Small tables with named rows and columns. After each table, cells are looked up by row and column.

Fopeve
|  | Kaz | Ligab | Falif | Vozep | Sizopas | Buta | Nakidu | Rus |
|---|---|---|---|---|---|---|---|---|
| Nam | 141 | 139 | 143 | 141 | 143 | 140 | 139 | 136 |
| Ver | 206 | 243 | 48 | 164 | 34 | 206 | 212 | 186 |
| Guko | 166 | 170 | 114 | 157 | 105 | 166 | 162 | 148 |
| Zulepa | 122 | 121 | 158 | 128 | 166 | 122 | 126 | 137 |

Guko, Nakidu -> 162
Zulepa, Kaz -> 122
Nam, Nakidu -> 139
Nam, Sizopas -> 143
Ver, Ligab -> 243
Ver, Rus -> 186
Ver, Kaz -> 206
Guko, Sizopas -> 105
Zulepa, Sizopas -> 166
Nam, Ligab -> 139
Guko, Ligab -> 170
Zulepa, Vozep -> 128
Zulepa, Falif -> 158

Sulenu:
|  | Kubatu | Liveg | Moru | Faf | Vakeso | Luradu | Ziles | Sofare |
|---|---|---|---|---|---|---|---|---|
| Tufur | 5.192 | 9.375 | 5.452 | 4.346 | 5.503 | 7.079 | 8.050 | 5.471 |
| Gogirit | 3.817 | 4.586 | 4.391 | 4.920 | 5.041 | 5.644 | 4.999 | 5.874 |
| Vog | 4.654 | 4.452 | 4.799 | 4.291 | 3.044 | 3.978 | 4.384 | 4.430 |
| Suve | 3.587 | 8.998 | 4.644 | 5.356 | 4.565 | 5.128 | 4.732 | 3.370 |
| Vemago | 4.959 | 2.584 | 4.227 | 4.845 | 4.160 | 3.632 | 4.285 | 3.610 |
| Kesi | 4.591 | 8.603 | 4.251 | 4.736 | 5.079 | 6.725 | 7.103 | 5.465 |
| Gurunem | 3.934 | 4.545 | 3.645 | 4.384 | 3.293 | 3.444 | 2.221 | 3.755 |
| Lakomi | 4.855 | 1.351 | 4.366 | 4.193 | 5.489 | 4.474 | 4.506 | 4.638 |

What is the Luradu of Vemago in Sulenu?
3.632
What is the Kubatu of Tufur in Sulenu?
5.192
What is the Moru of Kesi in Sulenu?
4.251
What is the Liveg of Lakomi in Sulenu?
1.351
What is the Moru of Suve in Sulenu?
4.644
What is the Faf of Gogirit in Sulenu?
4.920
What is the Ziles of Vog in Sulenu?
4.384
What is the Moru of Tufur in Sulenu?
5.452
What is the Moru of Vog in Sulenu?
4.799
What is the Ziles of Lakomi in Sulenu?
4.506
What is the Ziles of Suve in Sulenu?
4.732
What is the Sofare of Tufur in Sulenu?
5.471
Row with the largest Vakeso: Tufur

Kiz:
,Nur,Lel,Pigad,Bet,Vofemir,Vevum,Nir,Foma
Zodesig,13,21,-22,0,-10,-43,61,-32
Turog,35,-48,24,18,-17,52,35,47
Tuzul,2,-51,25,51,-19,74,38,34
Bapivuz,25,47,-38,-6,-4,-75,97,-43
Pon,9,11,-14,-30,-1,-56,-32,-12
Lazub,-42,-12,6,61,-9,14,-10,-9
Kar,-6,-32,8,11,-21,26,-6,-5

What is the Bet of Turog in Kiz?
18
What is the Vevum of Zodesig in Kiz?
-43
What is the Vevum of Pon in Kiz?
-56
What is the Vofemir of Pon in Kiz?
-1
What is the Pigad of Tuzul in Kiz?
25
What is the Nir of Tuzul in Kiz?
38
What is the Pigad of Kar in Kiz?
8
What is the Bet of Tuzul in Kiz?
51
What is the Vofemir of Zodesig in Kiz?
-10
What is the Lel of Bapivuz in Kiz?
47
What is the Nur of Bapivuz in Kiz?
25
Row with the largest Lel: Bapivuz

Table Dul
,Lek,Luk,Dusazo,Tuf,Fizaku,Punazop
Popotul,41,32,46,58,40,74
Raf,54,55,50,47,54,36
Tikuze,39,27,47,61,38,83
Kofav,57,62,52,44,58,24
Voz,49,54,48,42,50,37

Tikuze, Tuf -> 61
Raf, Dusazo -> 50
Voz, Fizaku -> 50
Voz, Tuf -> 42
Raf, Tuf -> 47
Popotul, Fizaku -> 40
Raf, Lek -> 54
Kofav, Luk -> 62
Tikuze, Dusazo -> 47

Table Sogo
,Gog,Rogime,Derozi,Peritur,Famifi,Bikebu,Rudiseb
Buz,120,104,189,172,181,130,112
Bebegeg,85,105,227,164,164,155,116
Pak,145,113,153,153,140,121,130
Bube,159,144,92,138,109,133,148
Gavu,192,201,39,108,110,131,171

Bikebu of Buz = 130
Gog of Pak = 145
Gog of Bube = 159
Peritur of Pak = 153
Peritur of Bebegeg = 164
Gog of Buz = 120
Rudiseb of Bube = 148
Bikebu of Bube = 133
Famifi of Bebegeg = 164
Derozi of Buz = 189
Rogime of Gavu = 201
Bikebu of Gavu = 131
Famifi of Pak = 140
Rogime of Bube = 144
Derozi of Gavu = 39
Rudiseb of Pak = 130
Rudiseb of Buz = 112
Gog of Bebegeg = 85
Rudiseb of Gavu = 171
Derozi of Bube = 92

Bopel =
|  | Suni | Ful | Konutoz | Ledir | Kep | Gurin | Dimizu | Febid |
|---|---|---|---|---|---|---|---|---|
| Viv | 57 | 96 | 147 | 163 | 111 | 145 | 109 | 88 |
| Feror | 79 | 94 | 139 | 194 | 105 | 113 | 114 | 97 |
| Zipu | 56 | 100 | 167 | 149 | 111 | 143 | 112 | 79 |
| Binobib | 97 | 100 | 131 | 164 | 99 | 95 | 117 | 95 |
| Kem | 83 | 108 | 151 | 106 | 104 | 100 | 122 | 96 |

Dimizu of Feror: 114
Febid of Viv: 88
Ledir of Feror: 194
Dimizu of Kem: 122
Ful of Zipu: 100
Ledir of Kem: 106
Suni of Feror: 79
Suni of Zipu: 56
Gurin of Zipu: 143
Febid of Kem: 96
Kep of Viv: 111
Row with the largest Febid: Feror

Zul.csv
,Rapo,Lisepaz,Piz,Sipedi,Kufum,Gezonol,Labis,Zukareg,Vafur
Vaneti,362,444,360,444,324,623,340,398,308
Dezamu,541,568,556,184,94,529,449,461,201
Vas,186,236,272,526,149,399,872,966,655
Rarov,300,508,274,537,310,972,118,255,135
Roz,490,516,490,232,194,502,350,357,206
Sul,370,458,361,441,335,647,297,356,280
Lakofen,328,328,329,430,424,353,385,390,427
Lanif,279,389,318,464,161,639,550,653,386
Zabita,331,452,312,436,318,713,186,261,195
Dulafim,455,464,455,292,284,439,367,366,286

Vas, Labis: 872
Sul, Zukareg: 356
Zabita, Piz: 312
Roz, Vafur: 206
Lanif, Piz: 318
Zabita, Gezonol: 713

Susul =
         Diponuv  Mafov   Gel   Tol   Nop   Vaf
Reb         -623   1576  1298  1851   993  1730
Dos         2691   -942  -454  1467   760   961
Lotagok    -9156   8059  7570  1014  -256  -151
Piz        -5102   3913  4521  4229   611    97
Zom         2233   -104   -78  1219  1401  1272
Fid          -67   1652  2237  2623  1146  1308
Ser         2413   1321  -350  -289   961   267
Mumib      -1756   2728  2182  3794  1690  3621
Peg        -1582   2314  2600  2124  1340  1351

Gel of Lotagok is 7570
Diponuv of Peg is -1582
Nop of Piz is 611
Vaf of Ser is 267
Gel of Peg is 2600
Diponuv of Fid is -67
Tol of Lotagok is 1014
Nop of Ser is 961
Gel of Mumib is 2182
Diponuv of Reb is -623
Vaf of Reb is 1730
Mafov of Reb is 1576
Diponuv of Zom is 2233
Tol of Zom is 1219
Which row has the largest Gel? Lotagok

